The symbols move the items like this.
t: Q706->Q101, Q194->Q533, Q788->Q274, Q748->Q945, Q629->Q733, Q533->Q194, Q713->Q481, Q316->Q485, Q617->Q179, Q592->Q131, Q908->Q815, Q205->Q709, Q274->Q788, Q709->Q205, Q485->Q316, Q481->Q713, Q575->Q225, Q116->Q406, Q790->Q505, Q732->Q366, Q590->Q78, Q815->Q908, Q576->Q773, Q733->Q629, Q131->Q592, Q490->Q390, Q381->Q778, Q778->Q381, Q366->Q732, Q136->Q609, Q764->Q857, Q609->Q136, Q493->Q557, Q857->Q764, Q828->Q99, Q174->Q312, Q773->Q576, Q811->Q819, Q819->Q811, Q557->Q493, Q945->Q748, Q412->Q80, Q101->Q706, Q78->Q590, Q772->Q449, Q311->Q990, Q413->Q246, Q179->Q617, Q80->Q412, Q312->Q174, Q246->Q413, Q406->Q116, Q449->Q772, Q390->Q490, Q990->Q311, Q505->Q790, Q225->Q575, Q99->Q828
h: Q706->Q316, Q194->Q131, Q788->Q815, Q533->Q592, Q713->Q773, Q316->Q706, Q592->Q533, Q908->Q274, Q986->Q575, Q205->Q965, Q274->Q908, Q646->Q136, Q485->Q101, Q988->Q449, Q481->Q576, Q138->Q381, Q575->Q986, Q116->Q366, Q790->Q246, Q732->Q406, Q815->Q788, Q576->Q481, Q733->Q269, Q131->Q194, Q37->Q557, Q490->Q510, Q381->Q138, Q736->Q80, Q366->Q116, Q136->Q646, Q764->Q819, Q857->Q811, Q828->Q992, Q262->Q945, Q773->Q713, Q811->Q857, Q840->Q312, Q819->Q764, Q557->Q37, Q945->Q262, Q101->Q485, Q78->Q443, Q413->Q505, Q510->Q490, Q179->Q538, Q965->Q205, Q80->Q736, Q538->Q179, Q312->Q840, Q246->Q790, Q269->Q733, Q406->Q732, Q992->Q828, Q449->Q988, Q539->Q990, Q443->Q78, Q990->Q539, Q505->Q413
k: Q706->Q988, Q612->Q381, Q194->Q609, Q748->Q713, Q533->Q136, Q713->Q748, Q316->Q449, Q264->Q990, Q592->Q646, Q911->Q80, Q908->Q205, Q524->Q575, Q205->Q908, Q274->Q965, Q709->Q815, Q646->Q592, Q485->Q772, Q988->Q706, Q481->Q945, Q288->Q828, Q575->Q524, Q116->Q790, Q790->Q116, Q732->Q413, Q815->Q709, Q576->Q262, Q476->Q179, Q733->Q203, Q490->Q764, Q381->Q612, Q366->Q246, Q136->Q533, Q764->Q490, Q55->Q312, Q609->Q194, Q285->Q557, Q857->Q390, Q828->Q288, Q262->Q576, Q819->Q510, Q557->Q285, Q945->Q481, Q78->Q728, Q772->Q485, Q413->Q732, Q510->Q819, Q179->Q476, Q203->Q733, Q965->Q274, Q80->Q911, Q312->Q55, Q246->Q366, Q406->Q505, Q728->Q78, Q449->Q316, Q390->Q857, Q990->Q264, Q505->Q406
z: Q706->Q413, Q194->Q493, Q533->Q557, Q713->Q99, Q316->Q505, Q264->Q205, Q660->Q179, Q627->Q575, Q592->Q37, Q331->Q312, Q908->Q990, Q205->Q264, Q274->Q539, Q485->Q790, Q988->Q732, Q481->Q828, Q288->Q945, Q575->Q627, Q116->Q772, Q790->Q485, Q732->Q988, Q590->Q857, Q815->Q311, Q576->Q992, Q733->Q633, Q37->Q592, Q490->Q728, Q633->Q733, Q381->Q577, Q577->Q381, Q136->Q285, Q764->Q78, Q285->Q136, Q493->Q194, Q857->Q590, Q828->Q481, Q880->Q80, Q819->Q443, Q557->Q533, Q945->Q288, Q101->Q246, Q78->Q764, Q772->Q116, Q311->Q815, Q413->Q706, Q179->Q660, Q80->Q880, Q312->Q331, Q246->Q101, Q406->Q449, Q728->Q490, Q992->Q576, Q449->Q406, Q539->Q274, Q443->Q819, Q990->Q908, Q505->Q316, Q99->Q713
d: Q706->Q37, Q194->Q790, Q922->Q80, Q533->Q505, Q713->Q617, Q316->Q557, Q617->Q713, Q660->Q828, Q627->Q78, Q592->Q413, Q331->Q990, Q908->Q312, Q524->Q490, Q986->Q819, Q91->Q733, Q205->Q55, Q274->Q840, Q646->Q732, Q485->Q493, Q481->Q179, Q775->Q381, Q575->Q764, Q116->Q609, Q790->Q194, Q732->Q646, Q815->Q174, Q576->Q538, Q476->Q945, Q733->Q91, Q131->Q246, Q37->Q706, Q490->Q524, Q381->Q775, Q136->Q406, Q764->Q575, Q55->Q205, Q609->Q116, Q285->Q449, Q493->Q485, Q857->Q225, Q828->Q660, Q174->Q815, Q840->Q274, Q819->Q986, Q557->Q316, Q945->Q476, Q78->Q627, Q413->Q592, Q179->Q481, Q80->Q922, Q538->Q576, Q312->Q908, Q246->Q131, Q406->Q136, Q449->Q285, Q990->Q331, Q505->Q533, Q225->Q857
y: Q706->Q443, Q612->Q205, Q194->Q225, Q922->Q179, Q533->Q575, Q713->Q412, Q316->Q78, Q627->Q557, Q592->Q986, Q911->Q945, Q908->Q381, Q524->Q136, Q986->Q592, Q205->Q612, Q274->Q138, Q485->Q590, Q481->Q80, Q775->Q312, Q138->Q274, Q575->Q533, Q116->Q390, Q790->Q857, Q732->Q510, Q590->Q485, Q815->Q778, Q576->Q736, Q733->Q318, Q490->Q406, Q381->Q908, Q736->Q576, Q778->Q815, Q577->Q990, Q136->Q524, Q764->Q505, Q857->Q790, Q828->Q880, Q880->Q828, Q811->Q246, Q819->Q413, Q557->Q627, Q318->Q733, Q945->Q911, Q412->Q713, Q78->Q316, Q413->Q819, Q510->Q732, Q179->Q922, Q80->Q481, Q312->Q775, Q246->Q811, Q406->Q490, Q728->Q449, Q449->Q728, Q443->Q706, Q390->Q116, Q990->Q577, Q505->Q764, Q225->Q194
o: Q706->Q992, Q194->Q617, Q922->Q575, Q748->Q116, Q629->Q815, Q533->Q179, Q713->Q790, Q316->Q828, Q617->Q194, Q660->Q557, Q592->Q538, Q911->Q490, Q908->Q733, Q91->Q312, Q205->Q203, Q274->Q269, Q485->Q99, Q481->Q505, Q288->Q449, Q575->Q922, Q116->Q748, Q790->Q713, Q732->Q262, Q815->Q629, Q576->Q413, Q476->Q136, Q733->Q908, Q490->Q911, Q633->Q990, Q381->Q318, Q736->Q819, Q136->Q476, Q764->Q80, Q857->Q412, Q828->Q316, Q262->Q732, Q880->Q78, Q773->Q246, Q819->Q736, Q557->Q660, Q318->Q381, Q945->Q406, Q412->Q857, Q78->Q880, Q413->Q576, Q179->Q533, Q203->Q205, Q80->Q764, Q538->Q592, Q312->Q91, Q246->Q773, Q269->Q274, Q406->Q945, Q992->Q706, Q449->Q288, Q990->Q633, Q505->Q481, Q99->Q485
i: Q706->Q539, Q612->Q490, Q194->Q174, Q788->Q246, Q629->Q713, Q533->Q312, Q713->Q629, Q316->Q990, Q264->Q449, Q592->Q840, Q331->Q557, Q908->Q505, Q91->Q179, Q205->Q406, Q274->Q413, Q709->Q116, Q485->Q311, Q481->Q733, Q775->Q575, Q138->Q819, Q575->Q775, Q116->Q709, Q790->Q815, Q732->Q965, Q815->Q790, Q576->Q269, Q733->Q481, Q490->Q612, Q633->Q828, Q381->Q764, Q778->Q857, Q577->Q78, Q136->Q55, Q764->Q381, Q55->Q136, Q857->Q778, Q828->Q633, Q174->Q194, Q840->Q592, Q819->Q138, Q557->Q331, Q318->Q80, Q945->Q203, Q78->Q577, Q311->Q485, Q413->Q274, Q179->Q91, Q203->Q945, Q965->Q732, Q80->Q318, Q312->Q533, Q246->Q788, Q269->Q576, Q406->Q205, Q449->Q264, Q539->Q706, Q990->Q316, Q505->Q908

The rows follow the links: the fewer symbols apart two items are, the more alike their rows tend to be.

Each row is also shifted at random along 3 hidden directions that mean nothing.

Some items, each with a row of numbers:
Q990	[ 14,  -8,  26,  -1,  -3,  36,  30, -21, -27, -27, -16,  14,  27,  -3,   2,   8,  29, -32,  21,  11, -12,   6, -12, -38, -12,  -8,   5,   1,  15, -14,  -8,  -7,   4, -20,  -9,  60,  18,  46,   5,   1, -20,  -8,  19,  36,  13, -10,  42,  14,   5,  19,  15,   9, -23,  31,  -3]
Q557	[-28,   0,   1,  16, -31,  -6,  19,  -4,  21,   2,   3,  13,  30, -18, -10,  -5,  -1, -48,  -4,  30,  -3, -13,  -5, -13,   8, -19, -16,  -2,  13, -26, -14,  11,  22, -44,  -4, -25,  24, -29,   4,  25,  20,  -7,  11,  26, -18, -28,  26,  31, -34,  -4,  17,   5, -43,  -2,  40]
Q592	[  7, -23, -14,  20,  17,  -6,  23,   2,  -4,  40, -28,  16,  16,   4, -30,   0,  19, -33,   4,  49,  18,  -4,   7, -29, -12,  -3,   9,  -7,   7, -13,  12,  33, -17,  24,   8,  13, -31,  -2,  -1, -11,  -5, -15, -21, -31, -24, -12,  49,  33, -27,  -5,  22,  -3,   8,  27,  33]
Q646	[-13,  29,  -5,  26, -15, -19, -15,  -8,  -9,  20,   5,  28,  10,   0, -23,  24,   3,  -1, -24,  38,  14,  11,  17,  35,  30,  -9, -14,   0, -10,  37,  16,  42, -28,  24,  26,  -7, -25,  -4, -17,  14,  11, -10, -16,  -4, -10,   5,  28,  -4, -44,  13, -24, -29,   1,  17,  50]
Q443	[-19, -30,  10,   6,   9,   7,  -3,  16,   3, -19,  -2, -24, -15, -31, -32,  14,  -9,  26,   0, -27,  33, -20,  15,  20, -23,  25,  36,   8,  19,  -6, -13,  -2,   7,   3, -13,   3, -26, -19,  -7, -32, -17,   8,   8,  18, -29, -43,  17, -28,   0, -18, -20,  35, -19,  33,  13]
Q788	[ 51,  -4,  14,   1,   9, -10, -10, -41, -22,  -9, -55,  -9,   7,  39,   9,  31,  -1, -17,  -6,  23,  13, -34, -34,  -5,   5, -35,   4, -20, -12,  -6,  25,  -9, -40,  43,  -2,  49,  -7,  47, -16,  -1, -12,  -9, -20,   7,  10,   1,  -9,  21,  23, -30,   4,  20,   8,  -5,   3]
Q828	[ 43, -14,  10, -12, -11,  16,   9, -11, -18, -44,  10,  53,  -1, -42, -10,  10,   4,   7,  13, -14, -16, -11,  16,  -3,  15,  17,  14,  13,   6, -18,  20, -43,  59, -51, -13, -52,  46,   9,   3,  -8, -17, -14,  17,  25, -27,  12,  16,  42,   6,  27,  20,  -2,  13, -25,  -3]
Q533	[-49,  10,  -4,  39,   7, -14,   4,   7,   5,  48,  -4,  20,  18,  21,  11, -17,  -3, -22, -14,  53, -10,   8,  -4, -20,  13,  -6,  -3,  10, -23,  -9,  -3,  31, -13,  -1,  30, -27,  -1, -40,  -7,  10,  17,  -9,  -6, -30, -19, -35,  26,  15, -32,  12,   6,  -2,  -7,  15,  13]
Q880	[-27,   0,  24, -25,  -4,   6,  -3,  36,   5, -25,  22,  22,   1, -16, -12,  -3,  -8,   9,  -8, -49,  11,  11,  47,  -1, -23,  25,  10,  26, -12,  10, -17, -25,  18, -11,   6,   4, -12, -40,  23,   7,   1, -12,  27,   3,  -1,  -9,  -8, -30,  20,  16,  -1,  20,  -8,  -6,  -7]
Q772	[-34,  34,  34,  -8, -39,  13,  22, -21,   9, -34,  14,  -5,  13,  -4,  -6, -31, -11, -29,  40,  38, -44, -46,  20,  27,  -9, -33, -31,  39,   8, -16, -30,  -5,  -3,  -8,  11,   3,  10,  11,  23,  10,  -1,  45,   1,  50,  -8,  -1, -24,  -1, -23,  23, -20, -25, -46, -13,  -8]
Q288	[ 35,   1,  23, -13, -15,  28,  15,  -4, -12, -15,   1,  38,  -8,   5, -22,   6, -22,  -9,  -2,   4, -15,  20,  43,  19, -13,  -3, -23,  55,   4,  -4,   7, -31,  17, -20,  21,  -6,  32, -16,   3,  11, -18,  -8,  27,  14,  13,  42,   4,   9,  -7,  18, -19, -40,  10,   2, -21]
Q274	[-22, -39,   5,   0,   0,  -7,  21, -34, -23, -15, -54,   9,   0,  18,   5,  14,  24, -35,  24,  44,  -9,  15, -23,  -9,   7,  -1,   5, -21,   1, -18,  31,  -8,  -3,  10, -15,  43,  12,  50, -25,  20, -17,   0,  -3,   4,  -4,  -2,  17,   7,  -2, -26,   4, -20,  15,   4,  18]
Q538	[ 11,   5, -15,  -5,   0, -33, -21,   0,  -1,  -5, -17,  27,  -3, -11,  14,  10,   3,  19, -26, -16,  26,  16,   9,  -7,  18,   9,  19,  15, -18,  51,  38,  17,   4, -19,  23, -21,  28, -24, -21,  -7,   8,   1,   6, -26, -25,  -6,  16,  21,  -4,  13,   8,  14,  52,  11,   7]
Q318	[-46,  -8, -16, -16,  27,   2,  -8,   6,  -5,   2,  13,  31, -36,  -8,  -6,  -1,  12,  20,  -1, -19,  12,  25,   4,  -2, -32, -11,  38,  -3, -16,  26, -21, -46,  20, -14, -21,  16, -32, -13,   7,  -2,   0,   3,  51,  -1,  46,   7, -15, -31,  10,  -4,  23,   2,  30, -18, -30]
Q413	[-114,   26,   32,   15,   17,   -7,    9,  -16,   17,    8,  -47,  -26,   -4,   -3,   17,   11,  -28,   41,   -4,    1,    7,   -7,   -1,   10,   16,  -11,    9,  -12,  -19,  -13,   44,    7,    5,   28,   -6,  -16,   -1,   18,  -12,    1,   -5,  -18,    1,    2,  -39,  -32,    5,   14,  -10,  -16,  -23,   18,    6,   24,  -10]
Q194	[ -6,  10, -18,   2,  -4, -35,  -5, -26,  -1,  -4,  16,  12,  -3, -25,  -1, -50,  -5, -22,   7,  36, -43,  -6, -25, -16,  29, -30,   7,  -8,  22, -40, -46,  27,   2, -19,  17, -80,  11,  -8, -19,  14,  40, -11, -32,  -8, -26,  -1, -14,  38,  25,  33,  34,  -7, -30, -47,  24]
Q55	[ 63,   6, -32,   2,  -5,  -1, -15,  -7, -21,  29,  32,  14,   5,  13,  32,  -8,  44, -15,  -7,  27, -32,  12, -43,   5,  34, -29,   4, -25,   0,  22,  -6,   9, -48, -26,  20,   9,  28,   3, -31,  15,  -7,   3,   2,   7,  11, -26,   5,  -9, -38,  24, -11, -11,  14,  -3,  23]
Q911	[-10,   5,  -8, -17, -22,  13, -22,  37,   4, -10,  21,   8, -20,   5,   6,  11,   8,  37, -33, -65,   4,   8,   5,  15,  -2,  28,  -5, -13,  -5,  28, -15,  29,  19,  23, -29, -52,  20, -31,   0,  10,   6, -12,  20, -11,  -3,  28, -12, -46,  33,  21, -13,  14,  17,  11, -41]
Q612	[-10, -30, -36,   1,   6,  36,   5,   7,  27,   9,  48, -12, -14,  -7,   7,  -5,  41,   9,  27,   9,  -6,  33,  -7,  14, -24, -10,  -9,   7,  -5,   6, -19,  -9, -33,  34, -15,  40, -35, -14,   8,   3,  23,  21,  13,  12,  34,  19, -15, -75,  -8, -11, -11, -11, -28,  17,   3]
Q617	[  6,  31, -39, -19,  -3, -38, -26,  27,  -5,  11,  -7,  18,  13,  -6,  21,  17, -17,   9, -38, -25,   5, -10,  -8,   0,  35, -31,   3,  15, -15,  15,   3, -10,  33, -20,  15, -54,  34, -31,   8, -13,  16,  -4, -12, -16,   3,  21,   1,  35,  27,  23,  11,  -7,  43, -41, -29]
Q78	[-28, -22,  19,  -6, -17,  -8,  14,   0,  -1, -33,  64,  18,  -2, -57,  16, -27, -11,  27,  31,  -3,  -9,  32,  -6,  -5, -19,  31,  64, -39,  21, -29, -49,  -5,  39, -30, -42, -54, -22, -12, -16,   7,  -1,   2,  31,  48, -11, -28,  -8,   6,  22,  30, -31,  -4, -35, -38,  17]
Q575	[ 14, -14, -10,  14,  -3, -22, -21,  -5, -11,  18,  25, -23, -10, -39,   4, -17,  16,  -3,  27,   2,  -7,  22, -23, -33,  -1,  13,  34, -43,  -3, -23,   0,  45,   6,  -8, -23, -31, -22, -38,  -4,  -1,  23,  10,  -2, -33, -21, -30,  -9, -11,  16,   3,   7,   8, -26,   1,  25]
Q476	[-53,  19, -19,  17,  -2,   3,   2,  -2,  10,  38,  38,  29,  -2, -10, -32, -15,   4, -47, -27,  26, -48,  28,  44,   6,   5, -25, -26,  56, -15,   7,  -4,  -2, -14, -13,  61,  -1,  12, -52,  28,  34,  -3,  24,   9, -24,  45,  38,   5,  17, -44,  31,   4, -63,  10,  -6,  -2]
Q264	[-67,  18,   7, -23, -65,   7, -44,  -3,  -8, -20,  29, -17,  -3,  32,  39,  12,   2,  31,   6, -46, -19,  -8, -29,  43,  35,  15, -48, -24,  -1,  18,  17,  13,   8, -37, -21, -26,  23,  24,   1,  11,  -8,  -3,  29,  55, -16, -14,  -3, -11,  13,   0, -31,   3,  -8,  28,  21]
Q539	[ -4, -21,  26,   6,  -8,  18,   3,  -8,  10,   5, -62, -11,  47,  36, -15,  22, -13, -18, -12,  -8,  35, -20,  -5,   5, -17,  17,  -2,   0,  -2,  13,  38, -11, -23, -10,   1,  98,  -7,  48,   0, -11, -48, -17,  23,  13, -14, -19,  26, -10, -11, -38,   4,  20,  -5,  46,  13]
Q481	[ 10,   9,  14,   3,  18, -11,  13,  19, -12,  -3, -17,  10, -21,  16,  12,  13, -38,  30, -11, -28, -24,  -1,  14,  24,  20,  -9,  -7,  11, -25,  20,  20, -51,  48,  -7,  -2, -47,   4, -28,  -7,  -9,  -7, -21,   9, -26,  -6,  25, -22,  33,  16,  -4,   6,  16,  41,   0, -35]
Q945	[  0, -20, -12,  26,  18,  45,  38, -39,  -5,  -8,   1,  37, -13,   6, -20,   7,   2, -22,  -6,  38, -35,  29,  59,  -8, -24,   1, -26,  43,  17, -17,  -3, -19,  19,   9,  14,  20,   4, -16,  18,  18, -10,  15, -28, -51,  41,  67,   2,  14, -15,  30,  12, -25,   3,  31, -16]
Q577	[-16,  -8, -16, -22, -18,  11,  -4,  27,  -4, -33,  32,  -9,  -6, -15,  16, -29,   8,   3,  31,  10,  10,   2,  -7,  19, -41,  -4,  47, -21, -11,  -1, -28, -18,  30, -31,  -4,  31, -36, -10,  23, -16,   5,  29,  41,  33,  24, -37, -13, -17, -11,  -2, -20,  23, -29, -20,  12]
Q136	[ 42,   1,   0,  14,  -4,   6, -20, -23, -13,  43,  -4,   0,  39,   3,  17,  16,  45, -10, -34, -14,  -3,  -2, -14,   8,  10,  18, -44, -10,   3,  21,  33,  61, -20,  21, -20, -12,  43,  -9, -15,  17,   7, -28, -69, -23, -51,  14,  28,   9, -20, -22,  10, -10, -21,  47,  35]
Q815	[-69, -22,  -4,  -2,   9,   5,   1, -25,  14,   2, -40,  -6,  38,  26, -28,   0,  13, -27,  -7,  28, -11, -21,  -6, -50, -14,  -8, -33,  -6,  25, -11, -16, -26,  -9,  23, -25,  47,  12,  50,  -4,  -8,  -8,   6, -35, -21,  -2,  13,  10,   5,   4, -37,  24,   9, -17,  11, -14]
Q331	[ -3,  14, -31,  -2,   5,   1,  16, -15,  13,  19, -14,  33,  47,   3, -18, -36,   7, -26,  -2,  41,  19,  13, -38,  -7,   4, -14,  22,  10,  -9,  -8, -14, -17,   3, -41,  32,  53, -25,   8,  -3,   0,  -5,  18,  14,  33,  21, -57,  34,  -1, -36,   9,  16,  -8, -23,  -1,  40]
Q246	[-57,  -5,  16,  -5,  -6, -14,  10, -21, -10, -17, -42, -36,  -5,   3,  23,  24,   0,  24,   7, -16,  -1, -31, -31, -17,  26,  21,  -1, -25,  20, -23,  12,   9,   3,  31,  -5, -65,   9,  43, -22, -15,   1,  -7, -50,   3, -47,  16,   9,  29,  46, -25,  11,  18,   9,  -9,  -7]

Start, symbols taken left to right, then the item you end at.
Answer with the item's name.
[-60,  -7,  -9,  -3,  41, -16,  31,  18,  20, -22,  30,  -6, -35, -32, -45, -22, -24,   0,  23,  48,  -7,  17,  42,   7, -45,   8,   8,  71, -16, -22, -75, -42,  23,  30,  37,  24, -56, -30,  46,  -7,  13,  33,   2, -34,  64,  14, -31, -16,  23,  28,  15, -36,  11, -37, -34]
t h -> Q736
[ 47, -22, -14,  13,   0,  40,  19, -49, -19,  16,  10,  11,  43,  19, -19,   3,  52, -24,  20,  29, -42,  36, -14,   2,   0, -41, -57,  -9,  26, -15,  24,  -1, -37,   9, -15,  56,  -5,  31,  -7,  17, -13,  12, -21,  13,  21,   4,  23, -30, -33,   4, -19, -22, -23,  29,  20]
y y d -> Q55
[ 35,  -6, -37,  -4, -17, -25,  -5,  -1,  -5,  21,  35, -10,   1, -14,  12, -33,  14,  -7,  14,   4,   7,  11, -33, -25, -25, -12,  13, -39,   5, -14, -29,  -6,   0, -12, -13,  26, -39, -44,  12, -21,  20,   0,  17,  -8,  19, -31,  19, -26, -25,   5,   8,  -6,  -7,  -2,  17]
d h h -> Q381
[-77,  -9, -44,  17,  26, -42,   8,  17,  15,  16,  22, -14, -25, -32, -24, -12,  -1, -19,  21,  39,   6,  25,  18,  10, -10,   7,  25,  -6,  -3, -20, -27,  27, -27,  34,  26,  -7, -76, -44,   1,   3,  -2,  -4,  -3, -31,  19, -30,   7, -20, -33,  17,  -7,  -3,  -8,  -2,  29]
h y -> Q533
[-53, -29, -19, -15,  29, -33,  10,  16,   0, -33,  18,  14, -43, -55, -30, -11, -25,  41,   9,  26,  -5,  42,  20,   8, -12, -23,  44,  21,   2,  -5, -30, -23,  19,  12,   2, -20, -27, -39,  15,  -7,   3,   5,  30,  -4,  19,  -6, -25,   0, -29,  35,  -7, -31,  38, -47, -20]
y h y -> Q80
[-84,   9,   9, -32,   6,  -6, -17,  34,  53,  -7,  13, -32,   1, -20, -15, -18, -12,   2,  21,  -5,  12, -29,  14,  -1, -22,  17,  30, -11, -17, -14, -44,   6,   4,   2,   8,   3, -18,  -8,  12,  -7,  -4,  29,  21,  27, -18, -27, -30,  -8,   8,  12,   4,  39, -26,  -8, -14]
z d t -> Q575
[ 31,  -5,  -9, -11,  40,   9,  26, -20, -19, -18, -25,  18,   5, -23, -33,   2,  -6, -47,  -1,  34, -18,   6,  37, -39, -13, -32,  -7,  34,   4, -15, -30, -47,  24,  15,  18,   3,  18,  20,  25,  16, -12,  -1, -17, -30,  21,  44,   3,  45,  32,  14,  34,  -8,  25, -37, -25]
z o h -> Q101
[ 98,   8, -44,  -9, -29, -17, -41,  -1, -29,  40, -10,  26,   4,  36,  23,  30,  36,   4, -41, -62,  -1,  24, -14, -22,  32,  15,   5, -22, -16,  51,  22,   2,   1, -27,  -6,  16,  16, -19, -14, -33,   4, -12,   2, -27,   6,  -3,  34,   3,  16, -28,  28,  18,  39,  -1,   8]
d t o -> Q815
[-69, -17,  17,  15,  -6,  28,  24, -24,  -7,  20,  -6, -16,  16,  16,  -5,  -9,  25,   1, -10,  40,   5,  25, -19,   8,   5, -21, -16,  30,  -7,  24,  30,  15, -32,  23,   4,  66, -12,  42, -25,   5, -24,  14,   3,  16, -15,  -6, -12, -32, -45,   0, -10, -19,  12,  14,  31]
i t h -> Q116
[-18, -11, -21,   2,  21,  43,  14, -11, -20, -17,  -3,  25,  -3, -11,   2, -15,  18,  -5,  17,  43, -51,  25,  22,  14,   7, -37, -15,  56,   9,  24, -11, -34, -15, -31,  22,  42, -15, -11,  -3,   0,   1,  19,  39,  -7,  66,  31, -32,   7, -32,  31,  -1, -65,  11,  -7, -22]
i k -> Q481
[-29,  -2,  27,  29, -32,  15,  -6, -27,   5, -34,  -8, -15,  10,   2, -23,   6,  -9,  10,  43,  22,  -1,  -2,   7,  39,   5,  11,   4,  11,   0,   6,   8,  15,   5,   2,   0, -31,  -8,  16, -23,  38,  14,   2,  23,  67, -31,  -9, -41,  11, -29,  39, -38, -29,  -7,  -1,  15]
z d d -> Q732
[-86,   0,  -4, -25,  25,  -9, -20,  -8,  -8, -22,  20, -16, -14, -42,   8, -16,  -6,  18,  31,  12,   1,  37, -19,  16, -14, -17,  32, -14,  -3,  -5, -27, -24,  -2,  20, -13,  -9, -70,   1, -21,  15,  -2,   0,  15,  15,  24, -48, -15, -19, -11,  -3, -24,   7,  10, -11,   8]
h k -> Q612
[-86,   0, -25, -14,  26,  -1,   0,  29,  31,  15,  22, -46,  19,  -3,  -6,  -9,  32,  -2,  11,  34,  20, -26, -15, -23, -32,  15,   7,   3,   9, -18, -33,  -6, -20,  32,   5,  75, -36,   1,   6, -15,   1,   8,   2, -21,  44, -13,  -3, -34,  19, -19,  -4,  18, -38,  11, -22]
i i -> Q778
[ -6, -40,   5,  23, -13,  38,   3,  13,   1,   6,  47, -15, -27, -21, -14,  -2,   3,  25,  36,  -5, -28,  19,  11,   3, -36,  13, -14,  -7,  23, -24,  -7,  18,   5,  24, -30,  -7, -11, -14,   8,   6,  27,  17,  -4,   2,  10,  12, -31, -44,  24,  27, -17,  -8, -31,   1,  11]
i y h -> Q965
